Below is a small trained network, with its code and all its weights. Each question gives an input and a target symbol and asks what happens when units are switched off, that is, made to give their printed mean instead of their output.

import numpy as np


def w(rows, s, z=0):
    codes = np.array(rows[::2]) - 128.0
    scale = np.full(codes.shape[1], s)
    scale[-1] = z or s
    return codes * scale


def f(y):
    return y / 2 * (1 + np.tanh(0.7978845608 * (y + 0.044715 * y**3)))


def softmax(a):
    e = np.exp(a - a.max(-1, keepdims=True))
    return e / e.sum(-1, keepdims=True)


def log_softmax(a):
    a = a - a.max(-1, keepdims=True)
    return a - np.log(np.exp(a).sum(-1, keepdims=True))


def net(x, mask):
    ids = ['αγδθπω'.index(c) for c in x.split()]
    T = len(ids)
    res = E[ids] + P[:T]
    r = res
    for j in range(3):
        rows = slice(3 * j, 3 * j + 3)
        q, k, v = (r @ M[0][rows].T for M in (Q, K, V))
        z = softmax(np.where(np.tri(T) > 0, q @ k.T / 3**0.5, -1e9)) @ v
        o = O[0][rows]
        res = res + np.where(mask[j], z, o[:, -1]) @ o[:, :-1]
    y = f(res @ A[0][:, :-1].T + A[0][:, -1])
    res = res + np.where(mask[3:7], y, B[0][:, -1]) @ B[0][:, :-1]
    return log_softmax(res[-1] @ U[:, :-1].T + U[:, -1])


Q, K, V, O, A, B = {}, {}, {}, {}, {}, {}
E = w([
[161,206,143,185,131,128],'α',
[27,127,128,133,166,150],'γ',
[93,156,213,149,80,163],'δ',
[100,123,81,193,44,143],'θ',
[94,195,82,146,182,129],'π',
[78,7,123,124,103,137],'ω',
],0.015)
P = w([
[73,108,236,114,192,79],'0',
[149,151,95,93,166,141],'1',
[141,126,70,118,129,234],'2',
[108,115,99,179,139,183],'3',
[76,132,93,181,119,183],'4',
[57,137,84,189,104,161],'5',
[42,133,76,195,87,153],'6',
[32,137,67,206,72,137],'7',
[27,128,62,222,57,119],'8',
[31,128,54,240,41,94],'9',
[2,126,58,252,42,99],'10',
],0.0078)
Q[0] = w([
[110,154,134,186,121,142],'H0',
[95,142,112,126,86,102],'H0',
[74,129,105,158,105,148],'H0',
[36,164,176,227,77,198],'H1',
[144,145,126,139,174,83],'H1',
[8,126,71,201,141,181],'H1',
[114,120,82,184,82,99],'H2',
[147,89,119,126,150,99],'H2',
[71,128,122,126,102,106],'H2',
],0.014)
K[0] = w([
[91,110,148,107,100,42],'H0',
[118,144,127,106,190,54],'H0',
[131,124,224,134,189,37],'H0',
[69,116,69,194,89,119],'H1',
[110,71,171,85,118,148],'H1',
[125,149,96,180,41,118],'H1',
[6,151,216,106,90,114],'H2',
[184,171,148,131,139,169],'H2',
[76,108,179,139,110,64],'H2',
],0.012)
V[0] = w([
[91,185,119,117,210,114],'H0',
[158,143,211,129,160,82],'H0',
[104,27,117,156,154,79],'H0',
[13,99,212,101,145,177],'H1',
[165,254,206,168,93,111],'H1',
[111,208,28,149,223,125],'H1',
[177,82,119,117,102,114],'H2',
[114,102,28,147,19,171],'H2',
[92,70,28,89,125,150],'H2',
],0.0095)
O[0] = w([
[209,125,143,140,151,94,226],'H0',
[136,198,181,101,73,118,237],'H0',
[110,95,115,102,119,77,145],'H0',
[234,88,100,164,147,162,214],'H1',
[10,76,159,174,209,142,134],'H1',
[183,117,227,104,157,80,141],'H1',
[92,173,107,96,104,142,3],'H2',
[146,114,75,145,97,139,84],'H2',
[162,111,84,107,101,105,56],'H2',
],0.012,0.0052)
A[0] = w([
[91,144,29,139,155,40,254],'N0',
[165,223,80,78,34,144,232],'N1',
[213,85,87,156,215,138,107],'N2',
[253,153,185,88,84,97,180],'N3',
],0.006,0.00068)
B[0] = w([
[174,97,122,106,101,76,159],'N0',
[14,213,96,97,56,125,200],'N1',
[2,140,116,181,160,213,231],'N2',
[201,167,63,17,94,97,254],'N3',
],0.0067,0.0039)
U = w([
[108,178,84,94,101,185,73],'α',
[168,92,214,71,134,31,189],'γ',
[14,153,198,86,151,136,154],'δ',
[65,94,76,214,164,253,84],'θ',
[217,101,133,151,134,154,252],'π',
[19,126,111,67,127,100,80],'ω',
],0.0067,0.0014)

Each question gives the input, a string of symbols that net reads in full, and the target symbol t.
The units are the heads (3 rows each of Q, K, V and O) and the neurons (one row each of A and B). Each row of codes is followed by its name. A weight is (code - 128) times the scale printed after its matrix; where a second scale follows, it is the last column's (O, A, B and U).
mask holds one flag per unit, heads first, then neurons. A switched-off unit (its flag False) gives its mean, the last column of its rows in O or B, instead of its output. The means were averaged over made-up inputs and are rounded, as every weight is.
A unit's drop is (log p(t) with every unit on - log p(t) with that unit switched off) / (log p(t) with every unit on - log p(t) with every unit switched off).
The circuit of an input: a set's keep is (log p(t) with only the set's units on - log p(t) with every unit switched off) / (log p(t) with every unit on - log p(t) with every unit switched off). Starting from all 7 units, units are removed one at a time, each time the one whose removal leaves the highest keep (on an exact tie, the one counted first), for as long as the keep stays at least 0.8.
units of the circuit, in order: the units of the circuit, biggest drop first
most important unit: the unit with the biggest drop
k most important neurons: the k neurons with the biggest drops, biggest first
heads that matter: for each layer, one digit per head in row order, 1 if its drop is at least 0.15 and else 0, layers parted by /
input π θ γ π ω δ ω γ γ, target π: heads that matter => 101
input γ δ δ γ ω γ, target α: heads that matter => 010
input γ π π δ π θ δ γ ω γ α, target γ: heads that matter => 110
input π γ ω, target π: units of the circuit, in order => (H1)
input δ δ α δ, target δ: units of the circuit, in order => (H1 H2)
input θ γ γ α π δ δ, target θ: heads that matter => 110
input π δ α π α γ δ α, target θ: units of the circuit, in order => (H1 N2 H0 H2)
input δ π δ π δ α ω θ α, target δ: units of the circuit, in order => (H1 H2)
input γ δ ω γ π π δ π π γ, target γ: heads that matter => 010
input γ δ δ δ ω δ, target α: units of the circuit, in order => (H1 N1)
input ω γ α π π π, target γ: heads that matter => 010
input α δ α ω π γ γ θ, target α: units of the circuit, in order => (H0 N1 H2 H1)
input ω π α δ α γ θ δ, target ω: units of the circuit, in order => (H0 H2)
input θ γ ω, target θ: most important neuron => (N2)
input θ γ γ π, target θ: heads that matter => 100
input γ ω γ ω π, target α: 2 most important neurons => (N1 N2)
input δ α δ π θ ω π ω δ ω ω, target δ: units of the circuit, in order => (H2 H0)
input δ δ δ γ γ, target π: heads that matter => 010
input ω ω γ θ, target ω: heads that matter => 111
input γ γ δ γ θ δ γ γ, target γ: most important unit => H0
input θ π γ, target θ: units of the circuit, in order => (H0 H1)
input ω α δ γ γ θ π π γ ω δ, target ω: units of the circuit, in order => (H0 H1)
input π δ θ π δ γ ω γ γ δ π, target π: 2 most important neurons => (N0 N1)
input ω ω γ δ δ ω ω, target α: 2 most important neurons => (N1 N0)
